cols: N P J G V Z
Lozeg: [-11  -7 -36  -7 -22 -11]
bez: [ 20  22 -22 -30 -10 -12]
tabo: [-52 -35 -26  -7 -46  34]
sabip: [  0   1 -31 -37 -46  59]
down: [-22 -26]
J
howmany Lozeg: [-12]
0

cols: X U R E K Y L A T
pul: [ 54 -11 -43 -13  35  51 -31 -13   3]
pag: [-33  -8  35 -10 -26  36  36 -35   6]
dif: [-36  -7  26 -38   6 -32  38  42   9]
vuboz: [-16  -9  40  11   3 -43  39 -11 -12]
kevo: [ 23   3 -37  14  17 -39 -28  26 -16]
gani: [ 39 -17 -36 -12  30 -18  43 -26   5]
Nidiv: [-32  26  38  -7   6 -38 -36  42   8]
fut: [-16  -9  40  11   3 -46  39 -11 -12]
Til: [-14  20   2 -10  49 -40 -34  45   2]
down: [ 43 -36  39 -34]
L
order: [ 36 -35   6 -33  -8  35 -10 -26  36]
pag
down: [23 39]
X
order: [-38 -36 -32  -7   6   8  26  38  42]
Nidiv

cols: F C W S M
tana: [ 28  37  40  19 -44]
fef: [ 26  20 -19  45 -19]
Gur: [ 11  10  32 -40 -33]
Dalik: [ 32  39  38  28 -42]
piba: [ 34  39  33  31 -44]
Kito: [ -3 -25 -43  23 -22]
kapof: [ 38 -14   0 -25  39]
zetig: [ 12  30  47 -42  32]
Sezip: [32 10 32 10 32]
Kulup: [ 38 -15  -2 -25  39]
gube: [-14 -26 -42  13 -36]
howmany fef: [-19]
2
howmany Sezip: [32]
3
down: [ 31  23 -25 -42]
S

cols: tok gasi vanol dumes mitim naza
Rirap: [-1  5 -2  4 17  1]
Ril: [ -2  -9 -10  -1  22  -4]
vike: [ 0  4 -2  5 17  3]
tepo: [ -2   4 -14  22  50  20]
befut: [-1  3 -2  2 12  0]
Vap: [ 3 -7 -6 -1  7 -4]
tumir: [ -2   4 -14  25  51  23]
vamot: [ -2 -11 -13  -1  36  -7]
lupas: [ 0  4 -1  4 16  0]
resar: [ -4 -12 -16  -3  61 -11]
kiv: [-2  6 -1  2 15 -1]
mal: [  4  -3  51  25 -14  23]
down: [-1 25 -1  4 -3]
dumes
howmany lupas: [4]
2
down: [ -2  -6 -14 -13  -1 -16  -1  51]
vanol
down: [ -4   3  20   0  -4  23  -7   0 -11  -1  23]
naza
howmany mal: [25]
1
down: [-1 25]
dumes
order: [-14  -2   4  23  25  51]
tumir

cols: Q B H D
Tem: [ 49 -44  23 -41]
bulu: [-41 -44  24  49]
buze: [-41 -44  24 -20]
down: [23 24]
H
down: [-41 -41]
Q
order: [ 49  24 -44 -41]
bulu
down: [-41  49]
D
howmany buze: [-20]
1
down: [ 49 -41]
Q

cols: regev ker Munu nek
Livu: [-43 -58  15  25]
Loru: [ 20 -28   3 -25]
gine: [12 25  4  4]
pulin: [ 48  23   5 -15]
down: [-25   4 -15]
nek
down: [12 48]
regev
down: [4 5]
Munu
howmany gine: [4]
2

cols: lige zad Mezam bote
Fufas: [7 4 1 7]
Sama: [-40 -41  38 -44]
Kizo: [-17 -31  31 -28]
Dum: [-10   3  -4  -1]
down: [-31   3]
zad
order: [-44 -41 -40  38]
Sama

cols: diz Kog bur fozos nul fotus bogi
vizu: [ 14  -5   9  -3 -11  46  13]
posus: [ 21  -4   8   0 -10  44   8]
Nerig: [ 25 -24 -10  14 -14  34   1]
sugu: [ -4  -4  -1 -15   0  31  -6]
Vol: [ 44   0 -10  -4   8   8  20]
fud: [ 47 -23  -9  12 -10  36   5]
kiti: [ 13  -5   9  -4 -11  46  13]
Lisig: [ 12 -12  -5   0   3  31 -10]
ledub: [ 30 -24  -8  12 -16  32   4]
Vizes: [  0   8   8  20  45 -10  -4]
down: [-10 -14   0   8 -10 -11   3 -16  45]
nul
down: [-5 -8  8]
bur
down: [25 -4 44 47 13 12 30  0]
diz
order: [  0   8  21   8  44  -4 -10]
posus
order: [ -4   8  44   0   8  20 -10]
Vol
order: [-24 -14 -10   1  14  25  34]
Nerig
down: [44 47 13 12 30  0]
diz

cols: sofe Fonu metu zufo
Zep: [ 28  10 -22 -14]
mepi: [ 56   8 -15 -12]
mimeg: [ 56   3 -15 -12]
malet: [58  2  0 -6]
let: [  6   8  41 -45]
rabo: [ 32  11 -23 -15]
vison: [ 45  14 -27 -19]
tel: [ -1  44  33 -22]
down: [-12 -12  -6 -45 -15 -19]
zufo
order: [-6  0  2 58]
malet

cols: zegi Taz Bune nirap Borub fugi bubag
bev: [  4 -15 -11  -2 -16   3  -8]
giv: [14 24 17  1 14 -2 -8]
tir: [  7 -44  -1  -9 -26   4 -19]
Pota: [  8  19   8 -18  28 -17  34]
fak: [-7  9  2  2 18  9  9]
down: [-16  14 -26  28]
Borub
howmany fak: [9]
3
howmany giv: [16]
0

cols: Kulu Gose neloz Rasum vabo tor fazu
duruz: [ 17  -7 -10   5  19  21  16]
Nivam: [17 25 19 13 22 41 48]
Tisun: [ -9 -14 -20 -26 -29 -25 -16]
dapif: [ -2  -7   0  -7 -11  -5  -1]
kefom: [ -3  -5  -6 -10 -20 -29 -30]
sibug: [-10  -3  -6 -30 -19  -5 -29]
pog: [ -2  -7   0   4  -9 -34 -52]
howmany duruz: [20]
0
order: [-30 -29 -20 -10  -6  -5  -3]
kefom
order: [-16 -25 -29 -26 -20 -14  -9]
Tisun

cols: nomel bikuf pes Gek
sedu: [16 -4 -2 28]
bas: [  0 -13 -28  42]
tugi: [ 26 -21  26 -21]
mele: [-15 -20 -21  26]
Likov: [ 25  11 -15 -21]
fosis: [-11  40 -13 -21]
lufit: [ 24  18  24 -22]
ruru: [17  0 -8 27]
nin: [  1  18 -11 -21]
which: [ 25  11 -15 -21]
Likov
order: [-21 -21  26  26]
tugi
order: [-21 -15  11  25]
Likov
down: [-28  26 -21 -15 -13  24  -8]
pes
howmany tugi: [-21]
2
down: [16  0]
nomel
howmany lufit: [24]
2

cols: Konut rima rifo Vusa nimo Vig Baz kefun
gedog: [  1  -7  -6 -12 -11  -4 -11 -21]
seko: [-2 -4 -3  3 12 -5  3 10]
dom: [ 19  -2  19   0  -1   2   4 -14]
lota: [-23  -1   5  50 -51  -6  11  19]
down: [-11  12]
nimo
howmany gedog: [-11]
2

cols: mopib Dat tipu lapu Reso Ruvuv
niz: [-23 -11 -23 -11 -23 -11]
dubi: [-10  27 -48 -10 -10 -24]
lifuf: [-51 -50 -37 -22  24  24]
howmany dubi: [-10]
3
howmany lifuf: [-22]
1
howmany niz: [-23]
3

cols: bag Muge Dab tataz nove bok ziben megob mafoz
zedo: [  4 -26 -16  21   0   7 -27   6  30]
Menan: [  0   8 -16   4  21   6 -11  30 -27]
vetug: [27 -1 27 -1 14 -7 15  7 27]
Fufav: [  0 -13 -25 -25 -25  -8   4   0 -25]
rin: [27 14 14  7 -1 27 27 -7  6]
Lapor: [ 14   6  10   2 -25   3   0 -31  22]
down: [-27  27 -25   6  22]
mafoz
howmany rin: [14]
2
order: [-27 -16 -11   0   4   6   8  21  30]
Menan
order: [-7 -1  6  7 14 14 27 27 27]
rin
howmany Fufav: [-25]
4
howmany Fufav: [-24]
0
down: [ -1 -25   7   2]
tataz

cols: bigod mev bafen sor
sela: [-22 -35  33 -31]
fub: [ 11  49 -40  41]
rofit: [ 20  26 -23  24]
ginaz: [-13 -30  37 -35]
zupi: [-40  40  49  11]
Numu: [-16 -30  26 -25]
nudi: [ 18  41 -34  39]
dufu: [-18 -19  18 -15]
bego: [-50 -44  57 -47]
nosib: [  7 -21  13 -12]
mitos: [-50  26  57 -47]
down: [ 40 -30  41 -19 -44 -21]
mev
down: [ 37  49  26 -34  18  57  13]
bafen
order: [ 41 -40  49  11]
fub

cols: Sel Kamo sego zum Zibo lodu
Zukir: [ -7  20 -22 -22  47 -22]
Sulu: [ 45 -29  46 -38 -42 -54]
tez: [-42  36  -4 -54  48   0]
Zunen: [ 19  -6 -16  40  10  18]
rogi: [-18  45 -30  -2  48 -49]
zov: [ 49  44 -31  48  -9 -23]
order: [-38 -42 -54  45 -29  46]
Sulu
howmany Zukir: [-22]
3

cols: gira rolov mafaf Vefo
devev: [ -4 -12 -59 -32]
dal: [ -3  31  -7 -23]
Vomi: [ -9 -29 -37   7]
fomur: [10 -3 57 30]
zeman: [16 14 54  5]
Nuv: [ 12  -9 -20 -31]
pipa: [  3 -22  24  -3]
gadef: [ 13  19  31 -13]
vub: [-18   8 -20  14]
Naliv: [ 18 -27  23   5]
tumeg: [-13  34  25  19]
gav: [  3 -22  24  30]
down: [10 16 12]
gira
down: [ -9 -22]
rolov
down: [-32 -23   7  30]
Vefo

cols: serap kaz sife Fipi zat segod Veke
nom: [-56 -26  21 -58  33 -16  15]
dob: [  3  32 -21  36 -14 -26   7]
bug: [-5 -1 -2  0 -3  1  1]
vutuk: [-17  -7 -15  -7  -2  -6  27]
Lom: [-15  -7   2  -7 -13   2   2]
razad: [-2 -2 -7 -1 -1  7 -2]
howmany Lom: [-7]
2
down: [-1 -7 -7 -2]
kaz

cols: Bes zifu fepa vul kozi mag gutap banev
Foro: [ 19  15 -14 -17  -8  21 -17  16]
Dabez: [ -3   3  -7   0   7   0 -33  -1]
dumeb: [ 19  15 -14 -17  10  21  60  16]
Rina: [ 20  15 -13 -19   8  24 -18  16]
mames: [ 25  25 -26 -25  20  26 -28  25]
leta: [-3  3 -7  0  7  2 -1 -1]
howmany Dabez: [-6]
0
down: [ 60 -18]
gutap
order: [ -1  -3  -7   0 -33   0   3   7]
Dabez

cols: sil gor Regor roze Seson dunuf buda sodu pafo
vezo: [ 14 -11 -11 -27 -11  14 -12 -11 -11]
Sato: [-17  14 -12   1 -25  -5  -4   0 -17]
musuk: [-3 -6 -3 -3 -9 -9 -3 -3 -2]
diga: [-11 -11  14 -11 -27 -11  14 -11 -11]
order: [-11 -11 -11 -11  14 -11  14 -27 -11]
diga
howmany diga: [-11]
6
howmany diga: [-12]
0
howmany musuk: [-3]
5
down: [ 14  -6 -11]
gor
order: [-2 -3 -3 -9 -9 -3 -3 -6 -3]
musuk
order: [-27 -11 -11 -11 -11 -11 -11  14  14]
diga

cols: Medi zal Gar suk Rasan lat samat
Det: [ -8  37   7  13 -15 -28  -2]
dok: [-1 -3  1 -5 -2 -5 -8]
ribo: [-27  40 -27  40 -27   7 -27]
Gibi: [-1 -3  1 -5 -2 -5 30]
order: [-27   7 -27  40 -27  40 -27]
ribo
howmany ribo: [-27]
4
down: [40 -5]
suk

cols: nebu Leris mibek buruf bupe Vule
papo: [  7 -18  43 -27 -27  11]
mez: [-27 -27  11  44 -18   7]
sedor: [ 55 -10  17  12  20  18]
down: [43 11]
mibek
order: [-27 -27 -18   7  11  44]
mez

cols: kof sesu zel Ribe nebir
Damiz: [-48 -27 -17  56  29]
fego: [-39   9 -26   9 -55]
fop: [-42   4 -23  15 -32]
Suda: [-36  12 -25  11 -60]
Miv: [-46  -9 -23  19  11]
Tuko: [10 10 10 15 15]
tur: [-34  24 -20  16 -47]
Gonip: [-42  12 -25  11  11]
fivig: [-34  35   2  18 -30]
filuk: [-45   6  -5  25   6]
pid: [-36  23 -20  16 -45]
howmany Gonip: [11]
2
howmany Tuko: [9]
0

cols: zonin Far Goz zuk tos repi
Gosod: [-42 -42  45 -42 -27  21]
lifu: [ 24  33 -39  46  26 -59]
ruri: [-23 -34  36 -43 -25  57]
Lavak: [ 24 -59  25  33 -39  46]
tosel: [-16  13  50 -50 -22  19]
nal: [-17  13  51 -51 -24 -28]
order: [-39  46  26  24 -59  33]
lifu
down: [-22 -24]
tos
down: [ 33 -34 -59  13]
Far
howmany Gosod: [-27]
1

cols: Debi fatis Lesu buv Fabi Nopin
Doz: [-3  9 16 -4 23  5]
meda: [23 16 -4  8  8  5]
tovol: [-10  10  13   1  -8  -1]
Pud: [-38  32  37   4 -28  -4]
dumus: [16  9 23 -4 -2  5]
gok: [-6 11 17  0 -9  0]
memu: [-17 -21 -42   5   9  -7]
Pimo: [12 10 23 -3 -3  4]
order: [-4 -2  5  9 16 23]
dumus
howmany Doz: [6]
0
order: [-4 -3  5  9 16 23]
Doz
howmany meda: [8]
2
down: [-9  9 -3]
Fabi

